Here is a tiny trained network, its code and every weight. The questions are about switching its units off for an input and a target symbol, where a switched-off unit gives its printed mean instead of its output.

import numpy as np


def w(rows, s, z=0):
    codes = np.array(rows[::2]) - 128.0
    scale = np.full(codes.shape[1], s)
    scale[-1] = z or s
    return codes * scale


def f(y):
    return np.maximum(y, 0)


def softmax(a):
    e = np.exp(a - a.max(-1, keepdims=True))
    return e / e.sum(-1, keepdims=True)


def log_softmax(a):
    a = a - a.max(-1, keepdims=True)
    return a - np.log(np.exp(a).sum(-1, keepdims=True))


def net(x, mask):
    ids = ['ΘΛΞΣΦαβγεζηπτψ'.index(c) for c in x.split()]
    T = len(ids)
    res = E[ids] + P[:T]
    u = 0
    for l in range(2):
        q, k, v = (res @ M[l].T for M in (Q, K, V))
        z = softmax(np.where(np.tri(T) > 0, q @ k.T / 3**0.5, -1e9)) @ v
        res = res + np.where(mask[u], z, O[l][:, -1]) @ O[l][:, :-1]
        u += 1
        y = f(res @ A[l][:, :-1].T + A[l][:, -1])
        res = res + np.where(mask[u : u + 16], y, B[l][:, -1]) @ B[l][:, :-1]
        u += 16
    return log_softmax(res[-1] @ U[:, :-1].T + U[:, -1])


Q, K, V, O, A, B = {}, {}, {}, {}, {}, {}
E = w([
[136,149,105],'Θ',
[99,169,85],'Λ',
[145,151,110],'Ξ',
[124,120,150],'Σ',
[130,148,123],'Φ',
[95,131,135],'α',
[111,138,132],'β',
[115,123,151],'γ',
[103,108,159],'ε',
[139,116,143],'ζ',
[152,99,163],'η',
[117,112,149],'π',
[251,117,120],'τ',
[111,127,126],'ψ',
],0.017)
P = w([
[142,87,117],'0',
[116,152,161],'1',
[194,163,47],'2',
[105,11,100],'3',
[121,174,176],'4',
[214,165,29],'5',
[92,6,96],'6',
[127,197,187],'7',
[255,168,8],'8',
[84,5,99],'9',
[129,202,191],'10',
],0.012)
Q[0] = w([
[129,126,4],'L0H1',
[88,47,174],'L0H1',
[150,170,181],'L0H1',
],0.011)
K[0] = w([
[163,54,2],'L0H1',
[210,229,164],'L0H1',
[9,130,211],'L0H1',
],0.008)
V[0] = w([
[66,213,253],'L0H1',
[36,44,67],'L0H1',
[17,144,173],'L0H1',
],0.0034)
O[0] = w([
[88,123,252,4],'L0H1',
[85,178,62,98],'L0H1',
[61,165,181,10],'L0H1',
],0.0046,0.0015)
A[0] = w([
[152,149,169,94],'L0N1',
[129,94,182,96],'L0N2',
[159,171,169,97],'L0N3',
[58,131,165,30],'L0N4',
[146,141,73,77],'L0N5',
[128,65,192,112],'L0N6',
[134,97,198,80],'L0N7',
[46,173,145,155],'L0N8',
[128,71,162,160],'L0N9',
[180,145,143,4],'L0N10',
[43,173,145,159],'L0N11',
[165,205,84,218],'L0N12',
[186,142,129,38],'L0N13',
[127,6,93,49],'L0N14',
[163,146,97,88],'L0N15',
[110,141,25,253],'L0N16',
],0.012,0.005)
B[0] = w([
[138,134,175,148],'L0N1',
[156,158,77,155],'L0N2',
[131,140,169,157],'L0N3',
[60,112,5,134],'L0N4',
[87,100,133,170],'L0N5',
[174,143,86,178],'L0N6',
[145,165,51,157],'L0N7',
[84,138,67,160],'L0N8',
[167,131,104,183],'L0N9',
[49,152,121,139],'L0N10',
[90,130,76,162],'L0N11',
[178,124,161,235],'L0N12',
[54,140,107,155],'L0N13',
[110,35,66,210],'L0N14',
[99,102,148,168],'L0N15',
[206,110,135,254],'L0N16',
],0.012,0.0081)
Q[1] = w([
[138,96,134],'L1H1',
[45,145,147],'L1H1',
[252,120,91],'L1H1',
],0.016)
K[1] = w([
[106,129,147],'L1H1',
[139,33,104],'L1H1',
[120,251,142],'L1H1',
],0.018)
V[1] = w([
[104,85,191],'L1H1',
[254,196,128],'L1H1',
[148,87,187],'L1H1',
],0.0076)
O[1] = w([
[141,54,159,39],'L1H1',
[141,255,178,254],'L1H1',
[128,91,183,81],'L1H1',
],0.0099,0.0065)
A[1] = w([
[167,141,202,233],'L1N1',
[57,108,117,253],'L1N2',
[92,148,215,71],'L1N3',
[44,140,107,46],'L1N4',
[176,143,205,224],'L1N5',
[147,198,104,137],'L1N6',
[153,140,118,201],'L1N7',
[76,181,120,183],'L1N8',
[146,140,122,212],'L1N9',
[146,183,255,56],'L1N10',
[55,138,131,67],'L1N11',
[180,104,161,6],'L1N12',
[33,135,122,77],'L1N13',
[64,160,176,201],'L1N14',
[90,63,58,63],'L1N15',
[121,89,188,210],'L1N16',
],0.013,0.0066)
B[1] = w([
[56,117,168,224],'L1N1',
[104,120,46,161],'L1N2',
[61,174,11,142],'L1N3',
[186,161,139,143],'L1N4',
[71,118,150,235],'L1N5',
[126,193,75,250],'L1N6',
[101,118,128,222],'L1N7',
[126,41,210,186],'L1N8',
[96,112,119,212],'L1N9',
[241,107,163,217],'L1N10',
[215,106,174,137],'L1N11',
[86,83,150,151],'L1N12',
[198,119,118,143],'L1N13',
[98,20,105,162],'L1N14',
[129,183,185,221],'L1N15',
[211,116,144,135],'L1N16',
],0.011,0.013)
U = w([
[102,128,135,164],'Θ',
[49,196,95,3],'Λ',
[99,125,148,130],'Ξ',
[64,124,101,187],'Σ',
[32,90,124,152],'Φ',
[252,100,139,11],'α',
[131,81,118,239],'β',
[124,129,106,205],'γ',
[186,162,82,124],'ε',
[68,124,133,212],'ζ',
[184,176,151,130],'η',
[97,131,107,165],'π',
[154,90,175,15],'τ',
[107,81,123,187],'ψ',
],0.021,0.0046)

Each question gives the input, a string of symbols that net reads in full, and the target symbol t.
The units are the heads (3 rows each of Q, K, V and O) and the neurons (one row each of A and B). Each row of codes is followed by its name. A weight is (code - 128) times the scale printed after its matrix; where a second scale follows, it is the last column's (O, A, B and U).
mask holds one flag per unit, layer by layer, with each layer's heads first. A switched-off unit (its flag False) gives its mean, the last column of its rows in O or B, instead of its output. The means were averaged over made-up inputs and are rounded, as every weight is.
A unit's drop is (log p(t) with every unit on - log p(t) with that unit switched off) / (log p(t) with every unit on - log p(t) with every unit switched off).
The circuit of an input: a set's keep is (log p(t) with only the set's units on - log p(t) with every unit switched off) / (log p(t) with every unit on - log p(t) with every unit switched off). Starting from the 12 units with the biggest drops (on a tie, the unit counted first), units are removed one at a time, each time the one whose removal leaves the highest keep (on an exact tie, the one counted first), for as long as the keep stays at least 0.8.
circuit, biggest first: the units of the circuit, biggest drop first
most important unit: the unit with the biggest drop
k most important neurons: the k neurons with the biggest drops, biggest first
k most important neurons of layer l: the k neurons of layer l with the biggest drops, biggest first
input η Λ τ, target Λ: circuit, biggest first	[L0N13; L1N10]
input η τ ε Ξ, target α: most important unit	L0N16
input Λ α Λ ψ η Σ η η π, target η: 4 most important neurons of layer 0	[L0N14; L0N7; L0N6; L0N2]
input β τ η Φ, target α: circuit, biggest first	[L1N1; L1N5]
input η Λ Λ η Φ η η η Λ, target η: 3 most important neurons of layer 0	[L0N7; L0N14; L0N2]
input ψ τ Λ Λ ζ τ β, target α: circuit, biggest first	[L1N1; L1N5]
input η ζ β Ξ η Λ η η η, target η: 2 most important neurons	[L1N10; L0N14]
input β ψ η Λ Σ τ Λ, target α: circuit, biggest first	[L0N16; L0H1]
input Λ Φ η η α Φ, target α: 3 most important neurons of layer 0	[L0N16; L0N8; L0N11]
input Ξ Λ η Φ, target ε: circuit, biggest first	[L1N1; L1N8]
input Σ Λ β η η Λ η η τ, target η: 3 most important neurons of layer 0	[L0N14; L0N13; L0N7]
input η η β Θ η η Φ, target ε: 2 most important neurons of layer 1	[L1N1; L1N5]
input Λ η η η γ γ ζ β α, target β: 4 most important neurons	[L0N16; L1N10; L0N14; L0N12]
input Σ ζ Λ η ζ Λ α Λ β, target Λ: 3 most important neurons of layer 0	[L0N14; L0N12; L0N8]
input τ γ τ Λ Ξ Σ τ Λ η α, target ε: 3 most important neurons	[L1N1; L1N5; L1N8]
input α γ β η η ψ Λ η Λ, target η: circuit, biggest first	[L1H1; L0N12]
input γ α τ ζ, target α: most important unit	L1N15
input γ Λ Ξ, target Λ: 2 most important neurons	[L0N14; L1N10]
input ε β τ Λ, target α: 4 most important neurons	[L0N16; L1N1; L1N5; L1N15]
input α α ζ η β, target β: most important unit	L1N10
input π α ψ, target α: circuit, biggest first	[L1H1; L0N16]
input Φ Σ Λ η, target ε: circuit, biggest first	[L1N1; L1N8; L0N6]
input τ α Ξ, target α: circuit, biggest first	[L0N16; L0N12]
input Φ τ Λ Λ η η η τ Λ, target τ: 2 most important neurons of layer 0	[L0N12; L0N16]
input β η Λ η τ η, target τ: 2 most important neurons of layer 0	[L0N14; L0N12]
input η ψ τ ζ η τ ε η Φ, target η: 2 most important neurons	[L1N10; L0N14]
input η η β Λ ζ η η ε, target ε: most important neuron	[L0N16]
input τ ε η η τ β, target τ: 2 most important neurons of layer 1	[L1N10; L1N1]
input ψ Λ η Σ Λ Λ η η Σ, target η: 3 most important neurons	[L1N10; L0N14; L0N7]
input α Λ η, target Λ: 3 most important neurons	[L0N14; L1N10; L1N8]
